Below are the code and all the weights of a small trained network. Each question names an input and a target symbol and asks about switching units off, where a switched-off unit gives its printed mean instead of its output.

import numpy as np


def w(rows, s, z=0):
    codes = np.array(rows[::2]) - 128.0
    scale = np.full(codes.shape[1], s)
    scale[-1] = z or s
    return codes * scale


def norm(h):
    return h / np.sqrt((h * h).mean(-1, keepdims=True) + 1e-5)


def f(y):
    return y / 2 * (1 + np.tanh(0.7978845608 * (y + 0.044715 * y**3)))


def softmax(a):
    e = np.exp(a - a.max(-1, keepdims=True))
    return e / e.sum(-1, keepdims=True)


def log_softmax(a):
    a = a - a.max(-1, keepdims=True)
    return a - np.log(np.exp(a).sum(-1, keepdims=True))


def net(x, mask):
    ids = ['ζηθμξσφω'.index(c) for c in x.split()]
    T = len(ids)
    res = E[ids] + P[:T]
    r = norm(res)
    for j in range(2):
        rows = slice(2 * j, 2 * j + 2)
        q, k, v = (r @ M[0][rows].T for M in (Q, K, V))
        z = softmax(np.where(np.tri(T) > 0, q @ k.T / 2**0.5, -1e9)) @ v
        o = O[0][rows]
        res = res + np.where(mask[j], z, o[:, -1]) @ o[:, :-1]
    y = f(norm(res) @ A[0][:, :-1].T + A[0][:, -1])
    res = res + np.where(mask[2:6], y, B[0][:, -1]) @ B[0][:, :-1]
    return log_softmax(norm(res)[-1] @ U[:, :-1].T + U[:, -1])


Q, K, V, O, A, B = {}, {}, {}, {}, {}, {}
E = w([
[209,189,114,65],'ζ',
[220,176,153,56],'η',
[233,166,90,138],'θ',
[62,9,56,141],'μ',
[115,206,53,72],'ξ',
[255,166,45,135],'σ',
[100,63,131,98],'φ',
[146,207,217,184],'ω',
],0.0097)
P = w([
[163,9,137,184],'0',
[118,51,124,132],'1',
[110,69,137,127],'2',
[116,94,145,114],'3',
[111,117,134,109],'4',
[110,131,157,100],'5',
[107,162,131,99],'6',
[112,173,146,106],'7',
[118,170,153,102],'8',
[118,189,131,104],'9',
],0.011)
Q[0] = w([
[87,35,96,181],'H0',
[161,55,65,11],'H0',
[177,59,76,163],'H1',
[2,69,97,198],'H1',
],0.0074)
K[0] = w([
[120,145,115,179],'H0',
[72,220,192,156],'H0',
[124,111,168,174],'H1',
[159,6,72,116],'H1',
],0.012)
V[0] = w([
[20,132,150,155],'H0',
[153,102,31,3],'H0',
[205,95,84,7],'H1',
[12,113,57,92],'H1',
],0.0068)
O[0] = w([
[147,93,113,64,2],'H0',
[254,137,195,118,227],'H0',
[127,36,78,116,241],'H1',
[83,118,66,46,23],'H1',
],0.0068,0.0044)
A[0] = w([
[15,63,191,86,108],'N0',
[138,247,93,87,253],'N1',
[124,116,233,208,33],'N2',
[180,208,172,255,213],'N3',
],0.0074,0.0028)
B[0] = w([
[232,184,87,68,141],'N0',
[192,49,255,108,189],'N1',
[98,88,25,36,152],'N2',
[76,154,195,34,254],'N3',
],0.0089,0.0075)
U = w([
[208,1,159,177,236],'ζ',
[172,126,145,70,164],'η',
[53,147,162,18,213],'θ',
[158,178,149,131,92],'μ',
[122,130,125,132,65],'ξ',
[135,151,158,155,44],'σ',
[167,184,96,59,43],'φ',
[140,125,149,145,3],'ω',
],0.0078,0.0044)

Each question gives the input, a string of symbols that net reads in full, and the target symbol t.
The units are the heads (2 rows each of Q, K, V and O) and the neurons (one row each of A and B). Each row of codes is followed by its name. A weight is (code - 128) times the scale printed after its matrix; where a second scale follows, it is the last column's (O, A, B and U).
mask holds one flag per unit, heads first, then neurons. A switched-off unit (its flag False) gives its mean, the last column of its rows in O or B, instead of its output. The means were averaged over made-up inputs and are rounded, as every weight is.
A unit's drop is (log p(t) with every unit on - log p(t) with that unit switched off) / (log p(t) with every unit on - log p(t) with every unit switched off).
The circuit of an input: a set's keep is (log p(t) with only the set's units on - log p(t) with every unit switched off) / (log p(t) with every unit on - log p(t) with every unit switched off). Starting from all 6 units, units are removed one at a time, each time the one whose removal leaves the highest keep (on an exact tie, the one counted first), for as long as the keep stays at least 0.8.
circuit, biggest first: the units of the circuit, biggest drop first
unit that matters most: the unit with the biggest drop
k most important neurons: the k neurons with the biggest drops, biggest first
which heads matter: for each layer, one digit per head in row order, 1 if its drop is at least 0.15 and else 0, layers parted by /
drop when u is switched off: that unit's drop, to one decimal
input ω φ ω, target θ: unit that matters most	N2
input ζ σ ω μ θ, target θ: circuit, biggest first	H1, N3, H0
input φ μ μ φ σ ξ σ φ η, target ζ: circuit, biggest first	N3, H1, N1
input ω μ ξ ζ, target ζ: circuit, biggest first	N3, H1
input μ μ ζ, target ζ: circuit, biggest first	H1, N3
input σ θ η η ξ ζ μ, target ζ: which heads matter	10
input η ζ ω σ, target θ: which heads matter	11
input ω σ η, target θ: circuit, biggest first	H0, N1
input ξ φ ξ θ η, target ζ: 2 most important neurons	N3, N0
input ξ σ η σ η θ φ, target ζ: 2 most important neurons	N3, N2
input θ θ θ σ ξ σ φ, target ζ: drop when H1 is switched off	0.3
input η ω φ ω ζ φ θ η φ ξ, target ζ: drop when H1 is switched off	0.0
input ζ ζ ω, target θ: drop when H0 is switched off	-0.1
input σ θ ω σ, target θ: drop when N1 is switched off	-0.2
input σ ω σ θ, target θ: most important neuron	N3
